Here is a tiny trained network, its code and every weight. The questions are about switching its units off for an input and a target symbol, where a switched-off unit gives its printed mean instead of its output.

import numpy as np


def w(rows, s, z=0):
    codes = np.array(rows[::2]) - 128.0
    scale = np.full(codes.shape[1], s)
    scale[-1] = z or s
    return codes * scale


def norm(h):
    return h / np.sqrt((h * h).mean(-1, keepdims=True) + 1e-5)


def f(y):
    return np.maximum(y, 0)


def softmax(a):
    e = np.exp(a - a.max(-1, keepdims=True))
    return e / e.sum(-1, keepdims=True)


def log_softmax(a):
    a = a - a.max(-1, keepdims=True)
    return a - np.log(np.exp(a).sum(-1, keepdims=True))


def net(x, mask):
    ids = ['βγλστφψω'.index(c) for c in x.split()]
    T = len(ids)
    res = E[ids] + P[:T]
    r = norm(res)
    for j in range(2):
        rows = slice(3 * j, 3 * j + 3)
        q, k, v = (r @ M[0][rows].T for M in (Q, K, V))
        z = softmax(np.where(np.tri(T) > 0, q @ k.T / 3**0.5, -1e9)) @ v
        o = O[0][rows]
        res = res + np.where(mask[j], z, o[:, -1]) @ o[:, :-1]
    y = f(norm(res) @ A[0][:, :-1].T + A[0][:, -1])
    res = res + np.where(mask[2:14], y, B[0][:, -1]) @ B[0][:, :-1]
    return log_softmax(norm(res)[-1] @ U[:, :-1].T + U[:, -1])


Q, K, V, O, A, B = {}, {}, {}, {}, {}, {}
E = w([
[54,208,146,60],'β',
[159,110,112,110],'γ',
[142,126,82,139],'λ',
[137,150,58,148],'σ',
[159,116,65,86],'τ',
[93,130,254,117],'φ',
[17,199,116,184],'ψ',
[112,159,9,114],'ω',
],0.0027)
P = w([
[147,67,119,142],'0',
[87,77,97,50],'1',
[255,225,124,150],'2',
[87,89,105,63],'3',
[237,230,136,145],'4',
[86,98,116,68],'5',
[218,233,141,142],'6',
[88,109,122,77],'7',
[202,230,148,140],'8',
[93,116,138,83],'9',
[186,217,155,140],'10',
[89,132,139,92],'11',
[170,211,162,142],'12',
[82,117,128,72],'13',
],0.0042)
Q[0] = w([
[71,24,131,180],'head 1',
[65,139,134,58],'head 1',
[57,60,129,74],'head 1',
[17,7,126,53],'head 2',
[214,215,146,183],'head 2',
[104,106,101,107],'head 2',
],0.016)
K[0] = w([
[213,61,30,71],'head 1',
[172,52,139,254],'head 1',
[179,4,69,184],'head 1',
[204,41,45,147],'head 2',
[57,226,224,114],'head 2',
[158,36,62,116],'head 2',
],0.0075)
V[0] = w([
[184,99,216,3],'head 1',
[137,188,35,74],'head 1',
[211,124,92,52],'head 1',
[106,187,31,165],'head 2',
[176,61,170,245],'head 2',
[42,173,41,132],'head 2',
],0.0058)
O[0] = w([
[155,100,252,59,118],'head 1',
[78,72,96,102,227],'head 1',
[161,22,134,68,251],'head 1',
[62,121,3,68,180],'head 2',
[101,98,135,224,49],'head 2',
[172,148,25,75,174],'head 2',
],0.0064,0.002)
A[0] = w([
[84,117,91,110,38],'neuron 1',
[143,84,181,75,122],'neuron 2',
[231,154,211,210,85],'neuron 3',
[29,181,138,48,98],'neuron 4',
[220,228,102,118,164],'neuron 5',
[127,191,200,83,138],'neuron 6',
[117,33,226,105,4],'neuron 7',
[134,49,182,254,140],'neuron 8',
[225,125,160,232,30],'neuron 9',
[30,114,127,200,58],'neuron 10',
[166,141,220,182,28],'neuron 11',
[119,97,42,72,126],'neuron 12',
],0.0067,0.0027)
B[0] = w([
[115,109,153,142,151],'neuron 1',
[85,180,119,122,197],'neuron 2',
[8,57,209,190,170],'neuron 3',
[228,128,121,118,179],'neuron 4',
[72,182,137,209,213],'neuron 5',
[230,137,148,132,181],'neuron 6',
[32,210,96,119,186],'neuron 7',
[253,127,137,104,191],'neuron 8',
[14,131,180,114,148],'neuron 9',
[191,90,148,179,157],'neuron 10',
[96,102,198,219,157],'neuron 11',
[136,121,200,174,253],'neuron 12',
],0.0066,0.005)
U = w([
[164,67,153,24,103],'β',
[85,137,238,201,225],'γ',
[238,56,149,192,141],'λ',
[103,80,93,212,64],'σ',
[2,150,158,77,182],'τ',
[221,224,185,93,30],'φ',
[95,234,59,212,35],'ψ',
[114,64,39,108,254],'ω',
],0.0096,0.00097)

Each question gives the input, a string of symbols that net reads in full, and the target symbol t.
The units are the heads (3 rows each of Q, K, V and O) and the neurons (one row each of A and B). Each row of codes is followed by its name. A weight is (code - 128) times the scale printed after its matrix; where a second scale follows, it is the last column's (O, A, B and U).
mask holds one flag per unit, heads first, then neurons. A switched-off unit (its flag False) gives its mean, the last column of its rows in O or B, instead of its output. The means were averaged over made-up inputs and are rounded, as every weight is.
A unit's drop is (log p(t) with every unit on - log p(t) with that unit switched off) / (log p(t) with every unit on - log p(t) with every unit switched off).
The circuit of an input: a set's keep is (log p(t) with only the set's units on - log p(t) with every unit switched off) / (log p(t) with every unit on - log p(t) with every unit switched off). Starting from the 12 units with the biggest drops (on a tie, the unit counted first), units are removed one at a time, each time the one whose removal leaves the highest keep (on an exact tie, the one counted first), for as long as the keep stays at least 0.8.
circuit, biggest first: the units of the circuit, biggest drop first
unit that matters most: the unit with the biggest drop
k most important neurons: the k neurons with the biggest drops, biggest first
which heads matter: for each layer, one digit per head in row order, 1 if its drop is at least 0.15 and else 0, layers parted by /
input γ τ ψ λ τ τ σ, target ψ: which heads matter	00
input τ λ τ φ τ λ λ τ λ, target γ: unit that matters most	neuron 3
input λ τ τ, target β: which heads matter	10
input τ λ σ τ ω, target ω: which heads matter	11
input λ λ τ ω τ, target β: circuit, biggest first	(head 1; head 2)
input γ γ φ λ τ τ σ τ σ, target γ: which heads matter	01
input τ λ τ β β λ λ τ τ τ ψ, target ψ: which heads matter	10
input τ τ σ λ λ, target λ: 3 most important neurons	(neuron 7; neuron 12; neuron 3)
input β λ τ φ λ λ λ τ τ, target γ: circuit, biggest first	(neuron 3; head 2)
input β β ψ ω γ ψ τ ω τ τ τ τ φ σ, target β: which heads matter	00
input λ λ β σ σ λ β γ τ λ φ β, target λ: which heads matter	01
input ω σ τ σ σ, target σ: 2 most important neurons	(neuron 8; neuron 12)
input β ψ ψ τ ω λ λ, target ψ: circuit, biggest first	(neuron 5; head 2)
input ω σ τ β, target ω: unit that matters most	head 1
input ω σ γ γ σ ψ τ, target ψ: which heads matter	10
input β β σ τ τ φ, target β: circuit, biggest first	(head 2; head 1)
input λ τ τ τ, target λ: circuit, biggest first	(head 2; neuron 8)
input τ τ φ φ τ φ β σ, target τ: which heads matter	11
input ω τ σ τ τ τ τ τ γ, target τ: 2 most important neurons	(neuron 7; neuron 8)
input φ φ φ λ ω σ ψ σ γ ω, target φ: circuit, biggest first	(head 1)
input φ ψ λ, target ψ: which heads matter	10
input φ λ σ τ σ τ τ, target γ: which heads matter	01
input τ λ β τ γ ψ γ, target ψ: which heads matter	10
